Below are the code and all the weights of a small trained network. Each question names an input and a class and asks about switching units off, where a switched-off unit gives its printed mean instead of its output.

import numpy as np


def w(rows, s, z=0):
    codes = np.array(rows[::2]) - 128.0
    scale = np.full(codes.shape[1], s)
    scale[-1] = z or s
    return codes * scale


def norm(h):
    return h / np.sqrt((h * h).mean(-1, keepdims=True) + 1e-5)


def f(y):
    return y / 2 * (1 + np.tanh(0.7978845608 * (y + 0.044715 * y**3)))


def log_softmax(a):
    a = a - a.max(-1, keepdims=True)
    return a - np.log(np.exp(a).sum(-1, keepdims=True))


def net(x, mask):
    res = np.array(x, float).reshape(1, 4) / 4 @ E
    u = 0
    for l in range(3):
        y = f(norm(res) @ A[l][:, :-1].T + A[l][:, -1])
        res = res + np.where(mask[u : u + 9], y, B[l][:, -1]) @ B[l][:, :-1]
        u += 9
    return log_softmax(norm(res)[-1] @ U[:, :-1].T + U[:, -1])


A, B = {}, {}
E = w([
[222,207,137,99,204,179,162,173],'x0',
[130,137,158,155,182,147,105,4],'x1',
[201,110,126,154,169,41,94,157],'x2',
[120,31,152,109,69,120,164,73],'x3',
],0.0049)
A[0] = w([
[108,117,138,103,179,219,150,3,194],'L0N1',
[136,138,156,157,145,128,128,128,4],'L0N2',
[118,57,130,67,55,131,214,60,144],'L0N3',
[64,49,122,136,97,125,178,26,70],'L0N4',
[202,109,182,181,99,57,97,97,112],'L0N5',
[246,93,191,129,196,109,137,138,171],'L0N6',
[135,100,105,116,125,169,184,180,31],'L0N7',
[103,63,92,80,62,119,141,70,98],'L0N8',
[60,191,101,163,157,148,71,69,163],'L0N9',
],0.0059,0.003)
B[0] = w([
[35,163,226,180,103,150,2,111,253],'L0N1',
[119,169,168,130,70,131,70,158,100],'L0N2',
[176,205,166,181,55,79,186,114,228],'L0N3',
[117,199,70,217,69,181,148,49,219],'L0N4',
[179,81,159,37,116,21,84,99,177],'L0N5',
[188,114,92,64,146,75,147,82,238],'L0N6',
[139,75,158,163,127,124,195,179,136],'L0N7',
[149,183,77,209,64,74,175,161,193],'L0N8',
[63,122,203,140,41,73,146,93,211],'L0N9',
],0.0053,0.004)
A[1] = w([
[37,210,113,183,139,203,30,146,153],'L1N1',
[198,224,118,52,195,138,145,185,167],'L1N2',
[81,134,178,234,139,247,127,117,146],'L1N3',
[90,145,166,104,127,244,130,150,111],'L1N4',
[87,171,42,248,135,81,93,96,227],'L1N5',
[53,188,126,185,106,161,126,75,203],'L1N6',
[163,89,196,154,36,61,135,114,147],'L1N7',
[151,2,108,81,111,114,188,130,217],'L1N8',
[88,31,96,158,82,110,202,168,251],'L1N9',
],0.0062,0.002)
B[1] = w([
[139,253,232,178,38,177,222,27,241],'L1N1',
[70,178,63,224,112,201,114,71,252],'L1N2',
[51,180,130,225,48,63,100,66,211],'L1N3',
[97,89,188,151,86,10,104,91,166],'L1N4',
[51,146,215,53,65,120,106,109,244],'L1N5',
[89,130,142,138,81,188,209,159,253],'L1N6',
[57,166,80,109,139,127,80,72,236],'L1N7',
[69,130,229,105,84,162,76,150,173],'L1N8',
[151,85,175,148,149,203,147,175,206],'L1N9',
],0.0058,0.0048)
A[2] = w([
[184,115,119,63,157,40,127,90,181],'L2N1',
[146,166,135,110,171,65,54,140,79],'L2N2',
[110,98,136,153,145,195,174,179,61],'L2N3',
[101,122,136,49,126,60,76,88,65],'L2N4',
[160,133,1,118,129,146,171,60,49],'L2N5',
[217,55,154,72,100,71,169,100,94],'L2N6',
[138,92,144,77,131,193,182,206,64],'L2N7',
[176,52,108,90,141,80,126,138,4],'L2N8',
[205,127,145,139,183,168,96,92,68],'L2N9',
],0.0076,0.0034)
B[2] = w([
[170,104,74,152,209,136,126,77,251],'L2N1',
[144,140,169,109,141,128,171,59,183],'L2N2',
[166,38,190,70,155,57,155,129,158],'L2N3',
[223,60,79,9,173,55,80,148,238],'L2N4',
[139,141,79,188,135,201,122,211,169],'L2N5',
[86,255,151,150,150,95,75,43,182],'L2N6',
[149,44,222,166,202,136,194,141,166],'L2N7',
[107,124,162,76,87,93,134,30,139],'L2N8',
[63,117,135,80,71,54,163,209,159],'L2N9',
],0.0066,0.0022)
U = w([
[53,201,200,186,30,166,186,62,208],'0',
[179,194,12,182,194,206,144,170,146],'1',
[163,69,189,140,171,185,206,205,113],'2',
[193,142,97,64,190,64,90,39,199],'3',
[84,75,120,55,71,100,96,164,3],'4',
],0.011,0.0048)

Each question gives the input, the list of numbers given to net, and the class t.
The units are the neurons (one row each of A and B). Each row of codes is followed by its name. A weight is (code - 128) times the scale printed after its matrix; where a second scale follows, it is the last column's (A, B and U).
mask holds one flag per neuron, layer by layer. A switched-off neuron (its flag False) gives its mean, the last column of its row in B, instead of its output. The means were averaged over made-up inputs and are rounded, as every weight is.
A unit's drop is (log p(t) with every unit on - log p(t) with that unit switched off) / (log p(t) with every unit on - log p(t) with every unit switched off).
The circuit of an input: a set's keep is (log p(t) with only the set's units on - log p(t) with every unit switched off) / (log p(t) with every unit on - log p(t) with every unit switched off). Starting from the 12 units with the biggest drops (on a tie, the unit counted first), units are removed one at a time, each time the one whose removal leaves the highest keep (on an exact tie, the one counted first), for as long as the keep stays at least 0.8.
circuit, biggest first: the units of the circuit, biggest drop first
unit that matters most: the unit with the biggest drop
top k neurons: the k neurons with the biggest drops, biggest first
drop when u is switched off: that unit's drop, to one decimal
input [8,7,2,1], class 3: circuit, biggest first	L0N6, L1N1
input [-4,-8,7,-2], class 4: top 4 neurons	L1N8, L1N6, L1N9, L1N1
input [6,-5,5,3], class 1: circuit, biggest first	L1N5, L0N9
input [6,-5,5,-2], class 1: unit that matters most	L1N2
input [-7,-7,3,2], class 4: circuit, biggest first	L1N1, L1N2
input [2,0,8,-7], class 1: top 2 neurons	L1N2, L0N1
input [-3,-7,-8,-3], class 2: top 2 neurons	L0N1, L1N9
input [3,8,2,-2], class 3: circuit, biggest first	L0N6, L0N4, L1N3
input [-4,-7,-4,-2], class 2: top 2 neurons	L0N1, L1N9
input [7,-4,-3,8], class 2: top 3 neurons	L1N1, L1N3, L0N7
input [7,8,1,3], class 3: top 3 neurons	L0N6, L0N4, L1N2
input [-1,-3,4,-4], class 1: top 3 neurons	L1N2, L0N1, L0N9
input [-8,-3,3,-1], class 4: top 2 neurons	L1N1, L0N1
input [-6,-3,2,-3], class 4: top 2 neurons	L0N1, L0N4
input [-4,1,7,7], class 3: unit that matters most	L0N5
input [-2,-8,7,0], class 2: top 2 neurons	L1N8, L1N9
input [-2,-6,-2,2], class 2: top 2 neurons	L0N1, L1N9
input [6,-8,-4,-1], class 2: top 2 neurons	L0N1, L0N7
input [8,-6,6,6], class 3: drop when L1N6 is switched off	0.7
input [-3,-4,4,0], class 4: unit that matters most	L1N8
input [-6,5,8,8], class 3: drop when L2N4 is switched off	0.2
input [5,-5,0,-2], class 1: drop when L1N2 is switched off	0.5
input [6,0,-2,-4], class 1: drop when L1N5 is switched off	0.3
